Below are the code and all the weights of a small trained network. Each question names an input and a class and asks about switching units off, where a switched-off unit gives its printed mean instead of its output.

import numpy as np


def w(rows, s, z=0):
    codes = np.array(rows[::2]) - 128.0
    scale = np.full(codes.shape[1], s)
    scale[-1] = z or s
    return codes * scale


def norm(h):
    return h / np.sqrt((h * h).mean(-1, keepdims=True) + 1e-5)


def f(y):
    return np.maximum(y, 0)


def log_softmax(a):
    a = a - a.max(-1, keepdims=True)
    return a - np.log(np.exp(a).sum(-1, keepdims=True))


def net(x, mask):
    res = np.array(x, float).reshape(1, 3) / 4 @ E
    u = 0
    for l in range(4):
        y = f(norm(res) @ A[l][:, :-1].T + A[l][:, -1])
        res = res + np.where(mask[u : u + 3], y, B[l][:, -1]) @ B[l][:, :-1]
        u += 3
    return log_softmax(norm(res)[-1] @ U[:, :-1].T + U[:, -1])


A, B = {}, {}
E = w([
[106,180,78,79,122,170,115,180,141,103,131],'x0',
[81,147,131,107,158,120,173,123,93,252,105],'x1',
[181,153,179,103,155,132,98,143,111,134,215],'x2',
],0.016)
A[0] = w([
[80,143,87,145,113,135,131,102,119,77,76,190],'0.n0',
[100,136,142,55,88,87,254,125,188,212,153,126],'0.n1',
[127,117,170,250,89,18,131,23,106,206,155,2],'0.n2',
],0.0055,0.0049)
B[0] = w([
[170,91,119,133,224,135,41,131,130,183,184,253],'0.n0',
[215,160,53,218,2,44,68,76,62,21,148,248],'0.n1',
[51,44,237,217,97,241,134,162,180,175,158,227],'0.n2',
],0.009,0.0047)
A[1] = w([
[167,121,184,108,175,149,135,138,86,127,150,5],'1.n0',
[143,95,172,96,138,196,68,168,60,154,177,168],'1.n1',
[57,153,148,107,159,81,232,104,40,254,127,194],'1.n2',
],0.008,0.0025)
B[1] = w([
[8,89,104,98,253,83,150,123,212,77,156,162],'1.n0',
[104,89,103,177,104,66,122,228,23,173,79,226],'1.n1',
[236,119,133,6,77,157,199,48,254,3,190,254],'1.n2',
],0.0087,0.0072)
A[2] = w([
[64,80,70,127,123,150,164,62,178,151,57,3],'2.n0',
[98,235,67,61,113,226,152,190,144,144,138,129],'2.n1',
[54,255,138,139,70,181,86,150,128,123,114,75],'2.n2',
],0.0096,0.0033)
B[2] = w([
[130,179,120,106,218,89,63,248,145,116,105,209],'2.n0',
[136,31,219,183,129,152,159,91,208,160,147,254],'2.n1',
[58,64,202,177,176,142,193,88,30,143,107,169],'2.n2',
],0.012,0.0072)
A[3] = w([
[87,109,70,177,66,131,85,134,46,76,143,255],'3.n0',
[154,187,167,77,124,72,140,163,110,181,236,29],'3.n1',
[117,172,84,118,175,106,129,130,176,123,2,80],'3.n2',
],0.0094,0.0046)
B[3] = w([
[135,177,93,76,114,128,190,73,132,200,96,253],'3.n0',
[82,151,23,115,179,176,60,177,82,98,64,207],'3.n1',
[94,140,130,98,158,158,99,117,6,135,228,215],'3.n2',
],0.014,0.0053)
U = w([
[107,40,229,182,152,168,141,119,169,123,160,209],'0',
[91,116,70,100,227,135,46,192,62,108,169,201],'1',
[223,139,70,63,62,122,143,57,170,43,157,172],'2',
[73,138,92,147,115,123,178,129,78,250,63,208],'3',
[102,168,126,142,93,105,136,163,126,104,126,8],'4',
[90,196,153,130,89,106,118,160,132,109,119,7],'5',
[114,156,164,103,125,102,107,147,138,117,119,3],'6',
[102,176,142,122,100,112,101,141,133,114,100,8],'7',
],0.019,0.0049)

Each question gives the input, the list of numbers given to net, and the class t.
The units are the neurons (one row each of A and B). Each row of codes is followed by its name. A weight is (code - 128) times the scale printed after its matrix; where a second scale follows, it is the last column's (A, B and U).
mask holds one flag per neuron, layer by layer. A switched-off neuron (its flag False) gives its mean, the last column of its row in B, instead of its output. The means were averaged over made-up inputs and are rounded, as every weight is.
A unit's drop is (log p(t) with every unit on - log p(t) with that unit switched off) / (log p(t) with every unit on - log p(t) with every unit switched off).
The circuit of an input: a set's keep is (log p(t) with only the set's units on - log p(t) with every unit switched off) / (log p(t) with every unit on - log p(t) with every unit switched off). Starting from all 12 units, units are removed one at a time, each time the one whose removal leaves the highest keep (on an exact tie, the one counted first), for as long as the keep stays at least 0.8.
circuit, biggest first: the units of the circuit, biggest drop first
most important unit: the unit with the biggest drop
top k neurons in layer l: the k neurons of layer l with the biggest drops, biggest first
drop when u is switched off: that unit's drop, to one decimal
input [-3,5,1], class 2: circuit, biggest first	[1.n2]
input [-3,-2,1], class 3: circuit, biggest first	[1.n2; 2.n1; 3.n0]
input [4,-4,1], class 0: circuit, biggest first	[0.n1; 2.n1]
input [1,-3,-2], class 3: circuit, biggest first	[1.n2; 3.n0]
input [-2,-5,6], class 1: circuit, biggest first	[2.n1; 1.n2]
input [-4,6,5], class 2: top 2 neurons in layer 2	[2.n0; 2.n1]
input [-6,7,7], class 1: top 2 neurons in layer 0	[0.n2; 0.n1]
input [3,0,3], class 3: top 2 neurons in layer 1	[1.n1; 1.n2]
input [-3,5,2], class 2: drop when 2.n1 is switched off	0.1
input [1,7,-1], class 2: drop when 1.n2 is switched off	0.2
input [5,1,-2], class 0: drop when 2.n1 is switched off	1.1
input [-7,7,8], class 1: drop when 0.n2 is switched off	0.2
input [8,-8,3], class 0: top 2 neurons in layer 2	[2.n1; 2.n2]
input [-2,2,-1], class 3: most important unit	0.n1
input [-6,-7,-6], class 2: top 2 neurons in layer 1	[1.n0; 1.n1]
input [-1,-3,3], class 3: top 2 neurons in layer 0	[0.n1; 0.n0]
